Here is a tiny trained network, its code and every weight. The questions are about switching its units off for an input and a class, where a switched-off unit gives its printed mean instead of its output.

import numpy as np


def w(rows, s, z=0):
    codes = np.array(rows[::2]) - 128.0
    scale = np.full(codes.shape[1], s)
    scale[-1] = z or s
    return codes * scale


def f(y):
    return np.maximum(y, 0)


def log_softmax(a):
    a = a - a.max(-1, keepdims=True)
    return a - np.log(np.exp(a).sum(-1, keepdims=True))


def net(x, mask):
    res = np.array(x, float).reshape(1, 6) / 4 @ E
    y = f(res @ A[0][:, :-1].T + A[0][:, -1])
    res = res + np.where(mask, y, B[0][:, -1]) @ B[0][:, :-1]
    return log_softmax(res[-1] @ U[:, :-1].T + U[:, -1])


A, B = {}, {}
E = w([
[49,78,134,30,238,58,156,130,142,202,38],'x0',
[153,152,113,120,119,127,152,98,113,122,79],'x1',
[137,127,137,119,114,120,124,128,126,130,127],'x2',
[170,147,36,113,189,38,26,17,166,152,207],'x3',
[215,47,119,179,168,39,186,167,206,11,86],'x4',
[132,32,37,43,121,174,70,123,2,21,128],'x5',
],0.0084)
A[0] = w([
[125,194,149,217,158,96,170,126,222,235,115,86],'n0',
[189,41,160,189,156,62,170,147,193,35,95,86],'n1',
[95,112,183,148,76,213,203,227,118,124,41,79],'n2',
[191,174,123,185,65,169,134,117,121,95,192,38],'n3',
[190,143,96,210,60,169,99,141,133,111,176,66],'n4',
[148,114,116,178,131,72,154,170,186,74,84,84],'n5',
[94,173,138,114,106,187,112,92,123,192,140,84],'n6',
[176,158,45,116,168,65,87,2,176,157,208,105],'n7',
[62,74,150,77,182,54,126,133,149,184,63,4],'n8',
[198,181,156,234,81,142,118,123,94,57,189,39],'n9',
[153,227,212,217,138,85,153,126,243,222,122,105],'n10',
[29,243,168,103,109,183,120,62,101,197,156,115],'n11',
[79,94,130,120,105,181,131,232,42,65,66,87],'n12',
[85,152,192,175,74,149,231,175,155,172,106,98],'n13',
[131,138,56,96,130,74,131,87,157,129,189,123],'n14',
[57,74,137,31,212,32,169,138,136,207,44,30],'n15',
[156,136,64,132,118,46,43,34,183,162,151,55],'n16',
[117,29,85,7,177,144,133,135,78,117,113,121],'n17',
[209,34,109,164,132,65,172,143,143,75,129,67],'n18',
[159,40,40,87,101,202,91,103,52,47,151,111],'n19',
[187,100,122,122,159,71,198,162,246,84,130,122],'n20',
[82,205,132,48,100,204,127,116,72,223,162,100],'n21',
],0.0077,0.0033)
B[0] = w([
[168,173,121,70,64,79,83,213,89,82,114,233],'n0',
[91,77,97,152,161,89,109,48,79,207,203,212],'n1',
[168,90,178,57,193,163,166,56,181,96,180,207],'n2',
[74,191,128,167,100,163,221,182,138,181,90,188],'n3',
[74,182,138,158,89,178,181,183,173,181,85,192],'n4',
[109,97,107,153,128,88,133,98,72,135,197,181],'n5',
[114,83,72,171,145,115,101,95,100,140,165,183],'n6',
[158,120,215,76,167,184,153,68,209,58,172,246],'n7',
[85,175,135,185,107,184,193,183,182,168,114,199],'n8',
[87,169,142,200,99,178,194,159,136,174,82,201],'n9',
[179,139,103,105,82,74,2,194,73,31,29,254],'n10',
[115,77,55,136,112,74,112,71,76,173,168,226],'n11',
[197,115,183,77,160,129,93,92,203,98,152,202],'n12',
[166,126,218,52,166,133,93,94,170,85,126,191],'n13',
[125,110,203,102,160,155,123,130,177,128,132,186],'n14',
[76,198,121,220,82,216,184,190,178,176,80,234],'n15',
[148,91,178,85,171,166,179,85,165,61,136,219],'n16',
[150,172,143,131,68,96,93,210,95,97,76,206],'n17',
[110,101,96,134,137,99,111,89,95,173,177,190],'n18',
[146,138,115,92,61,66,58,211,82,79,20,235],'n19',
[109,68,60,155,119,85,110,60,69,181,133,205],'n20',
[117,49,63,167,150,96,149,58,84,167,208,222],'n21',
],0.0076,0.015)
U = w([
[133,158,109,76,94,100,1,207,83,35,70,246],'0',
[83,63,33,145,143,111,104,35,68,197,191,126],'1',
[137,118,238,35,180,181,146,66,223,48,160,28],'2',
[60,221,124,199,100,198,216,201,171,188,83,106],'3',
],0.0089,0.0014)

Each question gives the input, the list of numbers given to net, and the class t.
The units are the neurons (one row each of A and B). Each row of codes is followed by its name. A weight is (code - 128) times the scale printed after its matrix; where a second scale follows, it is the last column's (A, B and U).
mask holds one flag per neuron, in row order. A switched-off neuron (its flag False) gives its mean, the last column of its row in B, instead of its output. The means were averaged over made-up inputs and are rounded, as every weight is.
A unit's drop is (log p(t) with every unit on - log p(t) with that unit switched off) / (log p(t) with every unit on - log p(t) with every unit switched off).
The circuit of an input: a set's keep is (log p(t) with only the set's units on - log p(t) with every unit switched off) / (log p(t) with every unit on - log p(t) with every unit switched off). Starting from the 12 units with the biggest drops (on a tie, the unit counted first), units are removed one at a time, each time the one whose removal leaves the highest keep (on an exact tie, the one counted first), for as long as the keep stays at least 0.8.
units of the circuit, in order: the units of the circuit, biggest drop first
top k neurons: the k neurons with the biggest drops, biggest first
drop when u is switched off: that unit's drop, to one decimal
input [-6,4,1,0,5,-1], class 3: top 3 neurons => (n9; n4; n3)
input [-5,-2,6,5,6,3], class 1: units of the circuit, in order => (n1)
input [-6,2,4,1,-6,-7], class 0: top 2 neurons => (n10; n0)
input [5,-1,1,-4,-1,4], class 3: top 2 neurons => (n10; n15)
input [5,-5,-4,2,-3,4], class 3: top 3 neurons => (n10; n15; n0)
input [-8,-5,-3,8,-2,-3], class 2: top 3 neurons => (n7; n16; n15)
input [-2,8,-7,3,-7,-7], class 0: top 4 neurons => (n10; n0; n1; n20)
input [8,7,5,-8,7,-5], class 2: top 4 neurons => (n2; n13; n11; n9)
input [-6,0,8,-8,-4,-8], class 0: top 4 neurons => (n10; n0; n7; n16)
input [8,2,-2,5,-4,7], class 3: top 3 neurons => (n15; n10; n8)
input [-4,4,-3,-7,7,-2], class 1: top 2 neurons => (n1; n20)
input [-1,0,-6,-2,5,4], class 1: top 4 neurons => (n10; n1; n0; n18)
input [-6,-5,8,-6,-8,6], class 1: drop when n10 is switched off => 0.2
input [8,-4,7,2,-2,6], class 3: units of the circuit, in order => (n15)
input [-6,0,0,-4,2,-7], class 0: drop when n3 is switched off => 0.0
input [3,-3,-1,1,7,-4], class 1: drop when n1 is switched off => 0.1
